Here is a tiny trained network, its code and every weight. The questions are about switching its units off for an input and a target symbol, where a switched-off unit gives its printed mean instead of its output.

import numpy as np


def w(rows, s, z=0):
    codes = np.array(rows[::2]) - 128.0
    scale = np.full(codes.shape[1], s)
    scale[-1] = z or s
    return codes * scale


def norm(h):
    return h / np.sqrt((h * h).mean(-1, keepdims=True) + 1e-5)


def f(y):
    return np.maximum(y, 0)


def softmax(a):
    e = np.exp(a - a.max(-1, keepdims=True))
    return e / e.sum(-1, keepdims=True)


def log_softmax(a):
    a = a - a.max(-1, keepdims=True)
    return a - np.log(np.exp(a).sum(-1, keepdims=True))


def net(x, mask):
    ids = ['αβγζηθλμξστφψω'.index(c) for c in x.split()]
    T = len(ids)
    res = E[ids] + P[:T]
    r = norm(res)
    for j in range(3):
        rows = slice(2 * j, 2 * j + 2)
        q, k, v = (r @ M[0][rows].T for M in (Q, K, V))
        z = softmax(np.where(np.tri(T) > 0, q @ k.T / 2**0.5, -1e9)) @ v
        o = O[0][rows]
        res = res + np.where(mask[j], z, o[:, -1]) @ o[:, :-1]
    y = f(norm(res) @ A[0][:, :-1].T + A[0][:, -1])
    res = res + np.where(mask[3:7], y, B[0][:, -1]) @ B[0][:, :-1]
    return log_softmax(norm(res)[-1] @ U[:, :-1].T + U[:, -1])


Q, K, V, O, A, B = {}, {}, {}, {}, {}, {}
E = w([
[191,45,128,168],'α',
[134,134,120,103],'β',
[115,117,111,114],'γ',
[116,119,111,116],'ζ',
[137,43,207,1],'η',
[137,235,117,185],'θ',
[116,119,112,113],'λ',
[130,127,117,109],'μ',
[125,131,111,99],'ξ',
[134,133,122,104],'σ',
[53,224,200,61],'τ',
[74,159,222,181],'φ',
[120,120,109,110],'ψ',
[116,118,111,115],'ω',
],0.0086)
P = w([
[148,122,155,244],'0',
[182,126,174,104],'1',
[190,102,147,115],'2',
[106,25,91,163],'3',
[120,251,180,126],'4',
[95,198,129,118],'5',
[110,97,43,64],'6',
[119,248,194,109],'7',
[98,171,125,104],'8',
],0.0018)
Q[0] = w([
[50,181,183,156],'head 1',
[117,200,112,84],'head 1',
[195,77,162,232],'head 2',
[58,176,194,127],'head 2',
[121,102,2,47],'head 3',
[107,218,134,171],'head 3',
],0.0069)
K[0] = w([
[180,200,136,56],'head 1',
[107,147,198,122],'head 1',
[182,118,103,160],'head 2',
[172,177,212,1],'head 2',
[175,86,60,151],'head 3',
[140,95,249,107],'head 3',
],0.0075)
V[0] = w([
[112,180,64,181],'head 1',
[100,91,209,175],'head 1',
[228,118,204,108],'head 2',
[65,3,86,209],'head 2',
[143,91,140,48],'head 3',
[102,211,49,93],'head 3',
],0.0054)
O[0] = w([
[195,179,101,1,91],'head 1',
[26,179,204,95,23],'head 1',
[56,28,73,209,92],'head 2',
[156,189,188,146,47],'head 2',
[98,204,147,44,248],'head 3',
[56,224,97,252,181],'head 3',
],0.0037,0.0015)
A[0] = w([
[248,62,145,162,5],'neuron 1',
[128,184,254,223,47],'neuron 2',
[178,89,151,148,91],'neuron 3',
[86,161,172,107,66],'neuron 4',
],0.0057,0.0029)
B[0] = w([
[252,91,196,223,243],'neuron 1',
[53,30,28,180,247],'neuron 2',
[177,106,167,137,200],'neuron 3',
[112,155,182,205,194],'neuron 4',
],0.0041,0.0012)
U = w([
[190,169,130,112,70],'α',
[158,172,173,103,133],'β',
[158,174,163,109,85],'γ',
[146,207,47,230,162],'ζ',
[1,179,226,116,123],'η',
[153,175,170,113,116],'θ',
[145,111,73,115,76],'λ',
[221,52,132,164,252],'μ',
[2,63,150,200,175],'ξ',
[66,102,99,110,70],'σ',
[103,62,72,159,110],'τ',
[106,57,49,161,88],'φ',
[116,16,194,20,135],'ψ',
[150,174,177,112,108],'ω',
],0.0098,0.0044)

Each question gives the input, a string of symbols that net reads in full, and the target symbol t.
The units are the heads (2 rows each of Q, K, V and O) and the neurons (one row each of A and B). Each row of codes is followed by its name. A weight is (code - 128) times the scale printed after its matrix; where a second scale follows, it is the last column's (O, A, B and U).
mask holds one flag per unit, heads first, then neurons. A switched-off unit (its flag False) gives its mean, the last column of its rows in O or B, instead of its output. The means were averaged over made-up inputs and are rounded, as every weight is.
A unit's drop is (log p(t) with every unit on - log p(t) with that unit switched off) / (log p(t) with every unit on - log p(t) with every unit switched off).
The circuit of an input: a set's keep is (log p(t) with only the set's units on - log p(t) with every unit switched off) / (log p(t) with every unit on - log p(t) with every unit switched off). Starting from all 7 units, units are removed one at a time, each time the one whose removal leaves the highest keep (on an exact tie, the one counted first), for as long as the keep stays at least 0.8.
circuit, biggest first: the units of the circuit, biggest drop first
top k neurons: the k neurons with the biggest drops, biggest first
which heads matter: for each layer, one digit per head in row order, 1 if its drop is at least 0.15 and else 0, layers parted by /
drop when u is switched off: that unit's drop, to one decimal
input β α η ζ φ ζ φ σ, target η: circuit, biggest first -> [head 1]
input α ζ ζ, target ψ: which heads matter -> 001
input ω η φ σ γ γ, target η: circuit, biggest first -> [head 1; head 2]
input ξ φ η φ ξ, target η: top 2 neurons -> [neuron 4; neuron 2]
input η ξ α ζ φ φ β ψ, target η: which heads matter -> 100
input α θ λ, target ψ: circuit, biggest first -> [head 1; neuron 2]
input α θ ξ, target ψ: which heads matter -> 101
input α β ω, target ψ: which heads matter -> 001
input α β β ω, target ψ: which heads matter -> 011
input φ ζ σ ξ, target η: circuit, biggest first -> [head 3; head 1; head 2]
input φ τ τ ω, target η: circuit, biggest first -> [head 1; head 2; neuron 2]
input ξ ψ λ ζ, target ζ: circuit, biggest first -> [head 3; head 2]
input α ξ μ, target ψ: circuit, biggest first -> [head 3; head 1]
input α φ ω τ β α β ζ ψ, target ψ: circuit, biggest first -> [head 3]
input α α ζ ξ, target ψ: circuit, biggest first -> [head 3; head 2]
input α θ α λ, target ψ: circuit, biggest first -> [head 3; head 1; neuron 2]
input ξ λ λ, target ζ: drop when head 2 is switched off -> 0.1
input ψ ξ ψ ω φ, target ξ: drop when neuron 2 is switched off -> 0.3
input λ α α ζ σ, target ψ: drop when head 3 is switched off -> 0.6
input η β ξ, target ξ: drop when head 2 is switched off -> 0.2
input ξ θ η σ, target ζ: circuit, biggest first -> [head 3]
